Here is a tiny trained network, its code and every weight. The questions are about switching its units off for an input and a class, where a switched-off unit gives its printed mean instead of its output.

import numpy as np


def w(rows, s, z=0):
    codes = np.array(rows[::2]) - 128.0
    scale = np.full(codes.shape[1], s)
    scale[-1] = z or s
    return codes * scale


def f(y):
    return np.maximum(y, 0)


def log_softmax(a):
    a = a - a.max(-1, keepdims=True)
    return a - np.log(np.exp(a).sum(-1, keepdims=True))


def net(x, mask):
    res = np.array(x, float).reshape(1, 8) / 4 @ E
    y = f(res @ A[0][:, :-1].T + A[0][:, -1])
    res = res + np.where(mask, y, B[0][:, -1]) @ B[0][:, :-1]
    return log_softmax(res[-1] @ U[:, :-1].T + U[:, -1])


A, B = {}, {}
E = w([
[105,2,79,114,88,103],'x0',
[121,127,124,126,132,138],'x1',
[187,98,83,211,218,145],'x2',
[79,116,145,83,219,53],'x3',
[137,126,134,127,126,121],'x4',
[123,127,128,128,130,134],'x5',
[125,127,128,130,128,130],'x6',
[128,131,125,131,126,124],'x7',
],0.017)
A[0] = w([
[149,123,128,109,88,155,90],'n0',
[198,144,145,189,87,186,233],'n1',
[189,204,125,170,209,144,118],'n2',
[87,123,124,75,182,72,181],'n3',
[101,214,184,82,116,157,204],'n4',
[163,7,68,167,167,137,3],'n5',
[106,176,145,115,105,126,146],'n6',
[155,136,110,148,79,166,229],'n7',
[88,67,128,72,46,99,131],'n8',
[110,131,167,128,221,101,131],'n9',
[129,190,149,85,115,133,182],'n10',
[121,120,107,128,39,138,133],'n11',
[154,96,113,106,31,196,136],'n12',
[138,123,121,153,69,172,228],'n13',
],0.014,0.0068)
B[0] = w([
[172,123,190,135,135,116,166],'n0',
[121,199,64,149,93,228,246],'n1',
[75,93,193,207,224,192,241],'n2',
[101,87,108,139,185,38,229],'n3',
[224,105,31,66,62,86,250],'n4',
[224,145,72,9,50,94,227],'n5',
[171,117,116,65,87,96,186],'n6',
[185,150,165,141,122,255,211],'n7',
[32,96,216,174,161,119,250],'n8',
[170,137,165,135,235,88,213],'n9',
[193,115,91,65,104,95,207],'n10',
[154,93,234,106,179,165,210],'n11',
[161,137,227,97,164,154,238],'n12',
[163,139,204,126,109,194,215],'n13',
],0.0095,0.02)
U = w([
[160,139,108,100,68,159,194],'0',
[118,124,181,142,174,147,239],'1',
[144,128,77,100,132,77,176],'2',
[6,102,137,121,126,96,24],'3',
[110,151,99,194,133,189,4],'4',
],0.017,0.0035)

Each question gives the input, the list of numbers given to net, and the class t.
The units are the neurons (one row each of A and B). Each row of codes is followed by its name. A weight is (code - 128) times the scale printed after its matrix; where a second scale follows, it is the last column's (A, B and U).
mask holds one flag per neuron, in row order. A switched-off neuron (its flag False) gives its mean, the last column of its row in B, instead of its output. The means were averaged over made-up inputs and are rounded, as every weight is.
A unit's drop is (log p(t) with every unit on - log p(t) with that unit switched off) / (log p(t) with every unit on - log p(t) with every unit switched off).
The circuit of an input: a set's keep is (log p(t) with only the set's units on - log p(t) with every unit switched off) / (log p(t) with every unit on - log p(t) with every unit switched off). Starting from the 12 units with the biggest drops (on a tie, the unit counted first), units are removed one at a time, each time the one whose removal leaves the highest keep (on an exact tie, the one counted first), for as long as the keep stays at least 0.8.
units of the circuit, in order: the units of the circuit, biggest drop first
unit that matters most: the unit with the biggest drop
k most important neurons: the k neurons with the biggest drops, biggest first
drop of u: that unit's drop, to one decimal
input [1,3,6,7,-3,6,-1,5], class 2: units of the circuit, in order : (n5)
input [1,4,5,6,-7,1,-7,-1], class 2: 2 most important neurons : (n5 n8)
input [1,0,8,-6,-2,5,7,2], class 0: 2 most important neurons : (n5 n8)
input [1,-1,-8,0,-4,-2,-2,-4], class 1: 3 most important neurons : (n8 n5 n11)
input [8,3,0,5,1,2,3,-3], class 3: 2 most important neurons : (n8 n4)
input [1,-5,0,8,-2,-2,-8,7], class 3: 3 most important neurons : (n4 n5 n3)
input [3,4,5,0,-8,-3,-1,-4], class 0: 2 most important neurons : (n3 n5)
input [-2,6,4,0,8,-8,-4,6], class 4: 3 most important neurons : (n12 n11 n8)
input [1,2,-2,2,-4,-8,3,0], class 3: 2 most important neurons : (n5 n4)
input [0,1,-2,-1,4,-2,-7,-1], class 0: 4 most important neurons : (n2 n9 n3 n8)
input [0,-5,2,-2,6,3,0,-7], class 4: 4 most important neurons : (n4 n5 n10 n6)
input [7,7,0,8,-6,2,-5,2], class 3: 2 most important neurons : (n8 n4)
input [3,4,-1,-3,-4,-1,-2,5], class 1: drop of n4 : 0.2
input [-8,3,2,-5,0,-6,7,-5], class 4: unit that matters most : n2
input [8,6,2,4,-5,-6,1,4], class 2: drop of n5 : 2.7
input [-4,-4,-3,5,2,-3,-8,-4], class 2: drop of n4 : 0.0
